Where the symbols take the elements:
ve: J127->J964, J668->J603, J427->J875, J326->J595, J794->J731, J973->J623, J179->J636, J659->J944, J484->J151, J860->J513, J875->J630, J574->J458, J513->J574, J151->J138, J482->J758, J983->J115, J187->J973, J383->J127, J623->J156, J411->J507, J552->J519, J222->J972, J855->J886, J886->J305, J115->J179, J758->J794, J473->J112, J138->J411, J630->J599, J944->J473, J972->J427, J936->J668, J599->J470, J636->J860, J112->J936, J603->J222, J305->J482, J595->J659, J470->J383, J731->J806, J507->J855, J637->J983, J964->J803, J646->J484, J418->J552, J458->J646, J519->J187, J806->J418, J156->J326, J803->J637
de: J127->J383, J668->J936, J427->J972, J326->J156, J794->J758, J973->J187, J179->J115, J659->J595, J484->J646, J860->J636, J875->J427, J574->J513, J513->J860, J151->J484, J482->J305, J983->J637, J187->J519, J383->J470, J623->J973, J411->J138, J552->J418, J222->J603, J855->J507, J886->J855, J115->J983, J758->J482, J473->J944, J138->J151, J630->J875, J944->J659, J972->J222, J936->J112, J599->J630, J636->J179, J112->J473, J603->J668, J305->J886, J595->J326, J470->J599, J731->J794, J507->J411, J637->J803, J964->J127, J646->J458, J418->J806, J458->J574, J519->J552, J806->J731, J156->J623, J803->J964
su: J127->J115, J668->J875, J427->J383, J326->J112, J794->J519, J973->J659, J179->J458, J659->J668, J484->J855, J860->J484, J875->J127, J574->J138, J513->J151, J151->J886, J482->J418, J983->J513, J187->J595, J383->J983, J623->J944, J411->J482, J552->J156, J222->J599, J855->J794, J886->J731, J115->J574, J758->J552, J473->J222, J138->J305, J630->J964, J944->J603, J972->J470, J936->J427, J599->J803, J636->J646, J112->J972, J603->J630, J305->J806, J595->J936, J470->J637, J731->J187, J507->J758, J637->J860, J964->J179, J646->J507, J418->J623, J458->J411, J519->J326, J806->J973, J156->J473, J803->J636
za: J127->J637, J668->J972, J427->J599, J326->J944, J794->J418, J973->J326, J179->J513, J659->J112, J484->J411, J860->J458, J875->J470, J574->J484, J513->J646, J151->J507, J482->J731, J983->J636, J187->J156, J383->J803, J623->J595, J411->J886, J552->J973, J222->J875, J855->J482, J886->J758, J115->J860, J758->J806, J473->J668, J138->J855, J630->J383, J944->J936, J972->J630, J936->J222, J599->J127, J636->J574, J112->J603, J603->J427, J305->J794, J595->J473, J470->J964, J731->J552, J507->J305, J637->J179, J964->J983, J646->J138, J418->J187, J458->J151, J519->J623, J806->J519, J156->J659, J803->J115

In the rows, zero is written as 24.

The rows follow the links: the fewer symbols apart two elements are, the more alike their rows tend to be.

Each row is also shifted at random along 3 hidden directions that mean nothing.

Some elements, each with a row of numbers:
J458: 12	19	19	21	20	24	22	22	24	22	20	23	27	26	27	21	15	21	24	19	20	21	23	25	26	16	26	22	26	21	19	26	23	19	27	30	17	27	18	27	25	18
J473: 30	25	29	26	25	27	22	21	24	22	30	19	21	21	19	20	31	26	19	27	24	23	26	28	26	27	21	22	14	24	29	23	23	26	17	23	24	26	29	18	24	29
J972: 34	28	29	29	31	22	22	20	31	22	31	23	25	24	26	21	29	24	26	28	24	27	29	25	19	29	22	21	24	26	30	20	19	28	21	22	27	25	26	16	21	29
J646: 23	19	17	19	18	25	27	22	21	25	18	27	24	28	27	21	14	20	24	19	21	23	20	22	27	15	26	26	24	24	18	28	24	19	28	29	24	26	18	31	25	19
J115: 26	23	21	20	26	21	22	21	29	27	15	23	30	28	32	29	18	20	30	22	23	24	25	19	18	19	30	24	34	22	22	24	21	18	30	28	18	27	19	25	25	22
J983: 15	24	22	21	26	19	20	19	29	27	18	23	30	28	31	26	25	19	28	26	21	28	26	22	16	19	30	19	31	20	24	22	21	20	26	28	17	29	18	20	22	19
J855: 11	24	19	17	18	21	24	30	19	27	15	27	25	24	22	32	22	26	25	22	27	22	21	19	21	22	26	27	32	23	17	25	28	21	27	19	21	19	23	31	25	20
J758: 20	21	21	22	17	26	22	31	15	20	22	24	23	18	19	25	18	26	20	18	24	16	21	24	27	23	21	25	24	22	18	27	29	24	22	22	19	15	25	32	24	23
J151: 16	20	19	19	16	22	18	24	20	24	17	24	27	27	25	28	23	21	21	23	20	21	23	26	21	15	30	16	30	14	19	23	28	17	23	27	9	27	19	24	22	13
J326: 23	26	30	27	26	26	23	28	23	24	28	22	21	18	19	24	27	28	23	25	28	22	25	22	26	32	20	28	18	28	26	23	23	29	20	18	29	19	30	23	26	31
J482: 3	24	21	22	18	23	18	32	16	20	22	23	26	19	20	28	23	26	20	22	22	17	24	25	24	24	24	20	27	18	19	23	29	22	22	21	15	16	24	28	23	20
J659: 25	24	29	24	26	32	23	26	24	28	21	19	19	19	19	24	26	28	24	23	28	23	23	22	29	30	21	34	17	32	29	26	22	25	20	19	28	25	29	25	30	34
J964: 23	22	23	24	27	24	27	14	30	26	23	24	23	30	29	19	23	19	25	26	20	29	23	23	24	19	26	22	23	22	26	25	17	21	26	31	25	33	19	19	23	23
J668: 24	26	30	23	28	27	24	20	28	31	24	20	21	24	20	26	36	27	24	31	28	29	26	24	22	28	24	26	21	27	31	23	21	26	19	19	28	30	28	16	26	29
J552: 19	24	23	24	18	22	29	27	17	24	28	28	17	22	15	24	32	28	16	27	25	26	21	26	25	25	19	20	19	21	22	22	30	29	19	16	29	19	28	22	21	21
J595: 28	26	30	27	26	29	17	29	22	24	25	18	23	15	18	25	27	28	23	24	27	18	27	27	25	31	22	26	19	27	28	23	25	25	17	20	19	22	28	23	27	32
J179: 26	24	21	20	26	20	28	21	29	24	20	28	27	29	32	23	14	19	29	21	22	27	23	18	20	20	26	26	30	26	20	25	18	22	33	29	29	23	18	27	22	21

Where do the symbols, taken in turn from left to right, take each start?
Answer with the element's name.
6	24	20	21	19	20	25	31	19	21	22	29	24	24	23	27	22	26	23	22	25	23	21	22	21	23	22	23	29	20	17	23	29	25	26	20	24	15	24	28	21	19
za za su -> J973
20	24	22	22	26	19	26	15	31	25	22	25	26	31	30	22	24	19	27	26	20	30	26	24	19	19	27	19	27	20	25	21	19	22	28	29	24	30	19	19	21	18
za za za -> J646
29	19	17	21	18	20	29	22	20	19	27	30	23	29	25	18	16	21	22	19	18	23	20	24	27	15	24	19	24	20	17	25	26	21	28	29	25	22	18	27	20	15
de za za -> J855
31	24	29	25	27	29	21	20	26	28	24	18	22	22	19	24	33	26	22	28	27	26	27	26	24	27	25	24	18	26	31	23	23	24	19	21	23	31	28	17	26	28
za su -> J599
25	24	17	18	18	19	29	29	19	25	19	31	23	27	24	27	18	24	24	21	24	24	19	19	23	19	24	25	31	24	16	26	28	24	29	21	28	17	21	31	22	18
ve za ve -> J758
30	24	31	24	27	32	22	24	22	27	21	18	21	19	18	23	27	26	23	24	29	22	25	23	29	29	22	32	16	31	28	25	23	25	19	20	25	27	28	22	29	33
za su ve -> J875
31	20	17	19	16	20	27	25	19	22	20	29	24	29	25	25	19	22	23	21	20	24	18	23	25	16	26	20	28	18	16	25	27	20	27	26	22	21	20	28	21	14
de su za -> J758
35	22	22	23	26	23	26	16	30	25	23	23	25	30	30	20	22	19	26	24	19	27	24	24	23	19	27	21	25	23	25	23	18	20	28	30	23	32	19	21	22	20
ve su -> J860
18	23	21	22	25	21	21	23	27	22	19	23	31	27	33	26	16	20	29	21	21	22	25	21	20	21	27	23	32	23	21	24	20	18	29	28	17	24	19	27	23	21
ve ve za -> J646
21	21	22	20	16	30	21	30	16	25	17	20	22	18	16	27	23	29	19	21	25	17	20	24	29	22	23	28	22	24	20	27	30	21	20	19	18	22	25	30	27	24
su su su -> J936
19	28	25	23	21	21	28	28	20	25	27	26	17	22	14	26	34	29	19	29	28	27	21	24	21	29	20	24	20	23	24	22	28	31	21	13	32	18	30	22	23	23
su ve ve -> J944
36	24	27	25	26	28	28	18	24	28	27	22	18	23	19	19	29	25	22	26	26	28	23	24	27	27	21	29	15	30	29	25	22	27	21	21	33	28	28	21	25	30
su za -> J630
8	22	20	22	25	22	23	21	27	22	21	25	29	26	31	24	15	19	29	20	22	23	24	21	23	20	26	25	29	23	21	23	20	22	29	29	23	23	18	26	24	22
ve de -> J860
31	27	28	28	33	24	23	20	33	23	29	22	25	23	27	23	25	23	27	26	25	27	28	24	21	29	22	24	23	28	28	22	18	28	24	24	27	26	25	17	23	30
ve su ve -> J964
21	21	22	21	16	26	19	32	14	21	22	21	24	19	18	26	21	27	19	20	24	14	21	25	29	23	23	25	23	22	20	26	30	21	20	19	15	19	24	29	25	23
su za ve -> J156
33	24	28	29	31	25	20	19	31	22	27	19	27	23	29	19	20	22	28	22	23	24	28	24	24	26	22	26	22	27	29	23	14	24	26	29	24	27	22	21	24	31
za su za -> J636
18	24	20	24	17	21	22	33	17	16	25	27	26	20	23	26	19	25	22	20	22	17	23	24	22	25	21	20	28	19	17	23	29	24	25	21	19	14	24	30	21	20
de su -> J731
